Below is a small trained network, with its code and all its weights. Each question gives an input and a class and asks what happens when units are switched off, that is, made to give their printed mean instead of their output.

import numpy as np


def w(rows, s, z=0):
    codes = np.array(rows[::2]) - 128.0
    scale = np.full(codes.shape[1], s)
    scale[-1] = z or s
    return codes * scale


def f(y):
    return y / 2 * (1 + np.tanh(0.7978845608 * (y + 0.044715 * y**3)))


def log_softmax(a):
    a = a - a.max(-1, keepdims=True)
    return a - np.log(np.exp(a).sum(-1, keepdims=True))


def net(x, mask):
    res = np.array(x, float).reshape(1, 5) / 4 @ E
    y = f(res @ A[0][:, :-1].T + A[0][:, -1])
    res = res + np.where(mask, y, B[0][:, -1]) @ B[0][:, :-1]
    return log_softmax(res[-1] @ U[:, :-1].T + U[:, -1])


A, B = {}, {}
E = w([
[1,127,160,74,102,50],'x0',
[118,56,119,63,203,149],'x1',
[130,129,128,129,130,128],'x2',
[133,152,180,76,106,187],'x3',
[131,189,154,127,192,96],'x4',
],0.0069)
A[0] = w([
[148,43,128,86,227,160,44],'neuron 1',
[196,133,119,168,145,173,83],'neuron 2',
[116,88,103,81,191,160,61],'neuron 3',
[174,141,92,142,147,172,14],'neuron 4',
[160,210,113,188,52,123,2],'neuron 5',
[135,78,59,228,187,72,63],'neuron 6',
[210,109,111,150,143,156,66],'neuron 7',
[151,30,84,137,37,185,68],'neuron 8',
[143,172,195,69,110,254,66],'neuron 9',
[113,80,116,115,77,147,5],'neuron 10',
[158,234,145,129,243,119,89],'neuron 11',
],0.011,0.0045)
B[0] = w([
[130,223,138,200,61,151,242],'neuron 1',
[46,128,110,94,119,147,248],'neuron 2',
[136,198,130,194,72,97,179],'neuron 3',
[74,157,181,121,137,58,168],'neuron 4',
[136,241,136,212,73,131,209],'neuron 5',
[225,143,134,2,126,84,236],'neuron 6',
[40,121,109,95,123,135,233],'neuron 7',
[150,39,168,199,196,137,246],'neuron 8',
[213,131,103,20,135,51,252],'neuron 9',
[144,121,213,183,175,28,117],'neuron 10',
[134,10,163,202,159,138,252],'neuron 11',
],0.02,0.0037)
U = w([
[139,182,114,177,92,135,109],'0',
[4,124,146,89,125,79,118],'1',
[142,118,105,127,133,152,245],'2',
[188,129,112,82,136,99,69],'3',
[143,83,148,174,159,132,86],'4',
],0.012)

Each question gives the input, the list of numbers given to net, and the class t.
The units are the neurons (one row each of A and B). Each row of codes is followed by its name. A weight is (code - 128) times the scale printed after its matrix; where a second scale follows, it is the last column's (A, B and U).
mask holds one flag per neuron, in row order. A switched-off neuron (its flag False) gives its mean, the last column of its row in B, instead of its output. The means were averaged over made-up inputs and are rounded, as every weight is.
A unit's drop is (log p(t) with every unit on - log p(t) with that unit switched off) / (log p(t) with every unit on - log p(t) with every unit switched off).
The circuit of an input: a set's keep is (log p(t) with only the set's units on - log p(t) with every unit switched off) / (log p(t) with every unit on - log p(t) with every unit switched off). Starting from all 11 units, units are removed one at a time, each time the one whose removal leaves the highest keep (on an exact tie, the one counted first), for as long as the keep stays at least 0.8.
circuit, biggest first: the units of the circuit, biggest drop first
most important unit: the unit with the biggest drop
top k neurons: the k neurons with the biggest drops, biggest first
drop when u is switched off: that unit's drop, to one decimal
input [-2,8,8,7,-6], class 0: top 3 neurons : neuron 1; neuron 3; neuron 6
input [2,0,-5,8,7], class 3: most important unit : neuron 9
input [-5,-4,0,-6,-5], class 3: top 3 neurons : neuron 6; neuron 11; neuron 1
input [8,8,4,-3,-6], class 0: top 2 neurons : neuron 1; neuron 3
input [-3,-4,0,-2,5], class 4: top 2 neurons : neuron 11; neuron 1
input [-7,2,-3,4,6], class 1: top 3 neurons : neuron 2; neuron 7; neuron 4
input [5,7,-3,2,4], class 0: top 2 neurons : neuron 1; neuron 3
input [-3,0,3,3,2], class 1: circuit, biggest first : neuron 6; neuron 8; neuron 1
input [2,-6,-5,-8,7], class 3: top 3 neurons : neuron 6; neuron 1; neuron 8
input [-4,3,-2,-6,-7], class 4: top 2 neurons : neuron 8; neuron 9
input [0,8,-2,-8,-2], class 0: top 3 neurons : neuron 1; neuron 3; neuron 9
input [-7,1,-5,-5,-3], class 1: top 2 neurons : neuron 7; neuron 2
input [-5,-3,-4,-2,-6], class 4: top 2 neurons : neuron 8; neuron 9
input [5,8,6,8,-8], class 0: top 3 neurons : neuron 1; neuron 3; neuron 6
input [4,5,3,-6,7], class 4: circuit, biggest first : neuron 11
input [-3,6,5,5,-2], class 0: top 3 neurons : neuron 1; neuron 3; neuron 6
input [0,4,-1,-7,-4], class 3: top 2 neurons : neuron 6; neuron 11
input [-2,-3,5,-5,-7], class 4: top 2 neurons : neuron 8; neuron 9
input [6,-1,-1,-7,1], class 3: circuit, biggest first : neuron 6; neuron 2
input [4,-6,1,-3,-2], class 0: most important unit : neuron 5
input [-8,7,-3,-6,1], class 1: drop when neuron 4 is switched off : 0.4
input [0,-4,-2,8,-3], class 3: drop when neuron 9 is switched off : 0.7
input [-8,-4,7,6,3], class 1: drop when neuron 2 is switched off : 0.2
input [5,6,1,7,-1], class 3: drop when neuron 9 is switched off : 0.9
